Here is a tiny trained network, its code and every weight. The questions are about switching its units off for an input and a target symbol, where a switched-off unit gives its printed mean instead of its output.

import numpy as np


def w(rows, s, z=0):
    codes = np.array(rows[::2]) - 128.0
    scale = np.full(codes.shape[1], s)
    scale[-1] = z or s
    return codes * scale


def norm(h):
    return h / np.sqrt((h * h).mean(-1, keepdims=True) + 1e-5)


def f(y):
    return np.maximum(y, 0)


def softmax(a):
    e = np.exp(a - a.max(-1, keepdims=True))
    return e / e.sum(-1, keepdims=True)


def log_softmax(a):
    a = a - a.max(-1, keepdims=True)
    return a - np.log(np.exp(a).sum(-1, keepdims=True))


def net(x, mask):
    ids = ['ΓΔΛΞΦΨεθστ'.index(c) for c in x.split()]
    T = len(ids)
    res = E[ids] + P[:T]
    u = 0
    for l in range(2):
        q, k, v = (norm(res) @ M[l].T for M in (Q, K, V))
        z = softmax(np.where(np.tri(T) > 0, q @ k.T / 3**0.5, -1e9)) @ v
        res = res + np.where(mask[u], z, O[l][:, -1]) @ O[l][:, :-1]
        u += 1
        y = f(norm(res) @ A[l][:, :-1].T + A[l][:, -1])
        res = res + np.where(mask[u : u + 8], y, B[l][:, -1]) @ B[l][:, :-1]
        u += 8
    return log_softmax(norm(res)[-1] @ U[:, :-1].T + U[:, -1])


Q, K, V, O, A, B = {}, {}, {}, {}, {}, {}
E = w([
[151,40,137,119],'Γ',
[49,123,174,72],'Δ',
[69,57,184,142],'Λ',
[154,171,100,86],'Ξ',
[122,149,170,150],'Φ',
[175,6,117,132],'Ψ',
[158,104,105,202],'ε',
[106,132,156,179],'θ',
[94,122,206,204],'σ',
[148,85,4,170],'τ',
],0.021)
P = w([
[177,150,92,121],'0',
[135,185,148,55],'1',
[64,154,82,195],'2',
[60,204,130,183],'3',
[111,119,154,38],'4',
[151,161,64,148],'5',
[161,227,131,198],'6',
[47,102,173,19],'7',
[85,145,72,146],'8',
[61,210,149,204],'9',
[55,83,161,16],'10',
[98,142,95,124],'11',
[63,207,151,191],'12',
[254,185,144,6],'13',
],0.0085)
Q[0] = w([
[218,59,245,3],'0.h0',
[152,25,170,179],'0.h0',
[219,159,124,121],'0.h0',
],0.0044)
K[0] = w([
[255,185,105,104],'0.h0',
[206,122,184,146],'0.h0',
[100,181,125,81],'0.h0',
],0.0073)
V[0] = w([
[31,89,2,93],'0.h0',
[204,187,158,36],'0.h0',
[209,134,155,199],'0.h0',
],0.0066)
O[0] = w([
[123,175,120,129,109],'0.h0',
[12,2,177,85,184],'0.h0',
[87,117,233,148,253],'0.h0',
],0.0077,0.00044)
A[0] = w([
[106,52,118,96,108],'0.n0',
[81,56,165,116,66],'0.n1',
[176,118,156,187,9],'0.n2',
[167,198,164,143,151],'0.n3',
[131,69,170,136,99],'0.n4',
[74,159,107,116,223],'0.n5',
[203,68,45,74,64],'0.n6',
[122,252,125,128,239],'0.n7',
],0.012,0.0016)
B[0] = w([
[199,167,137,193,204],'0.n0',
[165,151,52,159,203],'0.n1',
[58,91,226,101,182],'0.n2',
[2,161,133,31,198],'0.n3',
[44,108,87,161,192],'0.n4',
[113,119,215,141,187],'0.n5',
[96,105,119,169,230],'0.n6',
[157,237,221,122,254],'0.n7',
],0.0079,0.0066)
Q[1] = w([
[155,236,153,255],'1.h0',
[152,62,52,185],'1.h0',
[61,172,187,21],'1.h0',
],0.005)
K[1] = w([
[66,222,208,197],'1.h0',
[199,179,203,63],'1.h0',
[95,253,20,113],'1.h0',
],0.0063)
V[1] = w([
[117,154,90,1],'1.h0',
[218,232,237,229],'1.h0',
[184,96,253,247],'1.h0',
],0.008)
O[1] = w([
[117,254,226,76,22],'1.h0',
[209,103,212,143,247],'1.h0',
[141,52,161,87,255],'1.h0',
],0.0098,0.0023)
A[1] = w([
[138,43,129,224,146],'1.n0',
[93,139,177,174,4],'1.n1',
[133,112,147,237,128],'1.n2',
[158,79,184,204,126],'1.n3',
[109,112,179,81,225],'1.n4',
[110,91,30,106,38],'1.n5',
[10,89,173,97,201],'1.n6',
[96,137,193,193,44],'1.n7',
],0.011,0.0027)
B[1] = w([
[100,148,133,117,254],'1.n0',
[161,95,87,109,167],'1.n1',
[63,101,170,119,214],'1.n2',
[123,119,111,122,224],'1.n3',
[252,160,119,152,203],'1.n4',
[181,137,138,67,156],'1.n5',
[189,160,63,118,216],'1.n6',
[153,96,106,79,193],'1.n7',
],0.011,0.0081)
U = w([
[175,97,70,83,25],'Γ',
[139,140,130,129,5],'Δ',
[102,134,23,5,108],'Λ',
[61,169,129,105,220],'Ξ',
[138,123,141,145,101],'Φ',
[133,130,119,164,132],'Ψ',
[162,97,171,130,10],'ε',
[160,133,179,167,224],'θ',
[205,116,166,223,47],'σ',
[142,151,108,233,246],'τ',
],0.011,0.0031)

Each question gives the input, a string of symbols that net reads in full, and the target symbol t.
The units are the heads (3 rows each of Q, K, V and O) and the neurons (one row each of A and B). Each row of codes is followed by its name. A weight is (code - 128) times the scale printed after its matrix; where a second scale follows, it is the last column's (O, A, B and U).
mask holds one flag per unit, layer by layer, with each layer's heads first. A switched-off unit (its flag False) gives its mean, the last column of its rows in O or B, instead of its output. The means were averaged over made-up inputs and are rounded, as every weight is.
A unit's drop is (log p(t) with every unit on - log p(t) with that unit switched off) / (log p(t) with every unit on - log p(t) with every unit switched off).
The circuit of an input: a set's keep is (log p(t) with only the set's units on - log p(t) with every unit switched off) / (log p(t) with every unit on - log p(t) with every unit switched off). Starting from the 12 units with the biggest drops (on a tie, the unit counted first), units are removed one at a time, each time the one whose removal leaves the highest keep (on an exact tie, the one counted first), for as long as the keep stays at least 0.8.
circuit, biggest first: the units of the circuit, biggest drop first
top k neurons: the k neurons with the biggest drops, biggest first
k most important neurons of layer l: the k neurons of layer l with the biggest drops, biggest first
drop when u is switched off: that unit's drop, to one decimal
input Ξ Ξ Ξ Γ, target Ξ: top 3 neurons	0.n7, 1.n4, 1.n2
input Ξ Ξ ε Ψ Ξ Δ ε Ψ, target Λ: top 4 neurons	0.n7, 1.n5, 0.n4, 0.n5
input σ Λ Γ θ Ξ Γ Γ Φ τ σ θ, target Γ: circuit, biggest first	0.n7, 1.n6
input Ξ Γ Ψ θ Ξ σ Ξ θ, target Λ: top 2 neurons	0.n7, 0.n0
input Ξ Ψ Ψ Ξ Γ Γ θ Ξ Λ Γ Λ, target Λ: circuit, biggest first	1.n6
input Ξ Ξ Ξ ε Ξ θ Ξ τ, target Ξ: circuit, biggest first	1.h0, 1.n4, 1.n6
input Ξ θ θ Ξ τ Γ Ψ Ξ ε Ξ ε ε σ ε, target Γ: circuit, biggest first	0.n7, 0.n0, 0.n3
input Ξ Ξ Ψ Ξ Ξ σ Ξ Φ, target Λ: top 3 neurons	0.n7, 1.n7, 0.n2
input Ξ Ξ ε Ξ σ Ξ Ψ Γ, target Λ: top 2 neurons	0.n7, 0.n4
input Ξ Ξ Γ, target τ: 3 most important neurons of layer 0	0.n7, 0.n0, 0.n1
input Ξ Ξ Ξ Γ Γ, target Λ: top 2 neurons	0.n7, 1.n5
input Ξ τ Ξ τ Γ Ξ Ξ Γ σ Γ Ξ θ θ Λ, target Λ: top 2 neurons	0.n7, 0.n4
input Ξ Ξ θ Ξ ε, target Λ: drop when 0.h0 is switched off	0.6
input Ξ Ψ Ξ τ Φ, target Λ: drop when 0.n7 is switched off	0.7
input Ξ Ξ Λ Ξ σ, target Λ: drop when 0.h0 is switched off	0.3
input Ξ Ξ τ Λ θ, target Λ: drop when 1.n7 is switched off	0.1
input Γ ε Ξ Φ Ξ τ Ψ θ, target Γ: most important neuron of layer 0	0.n0
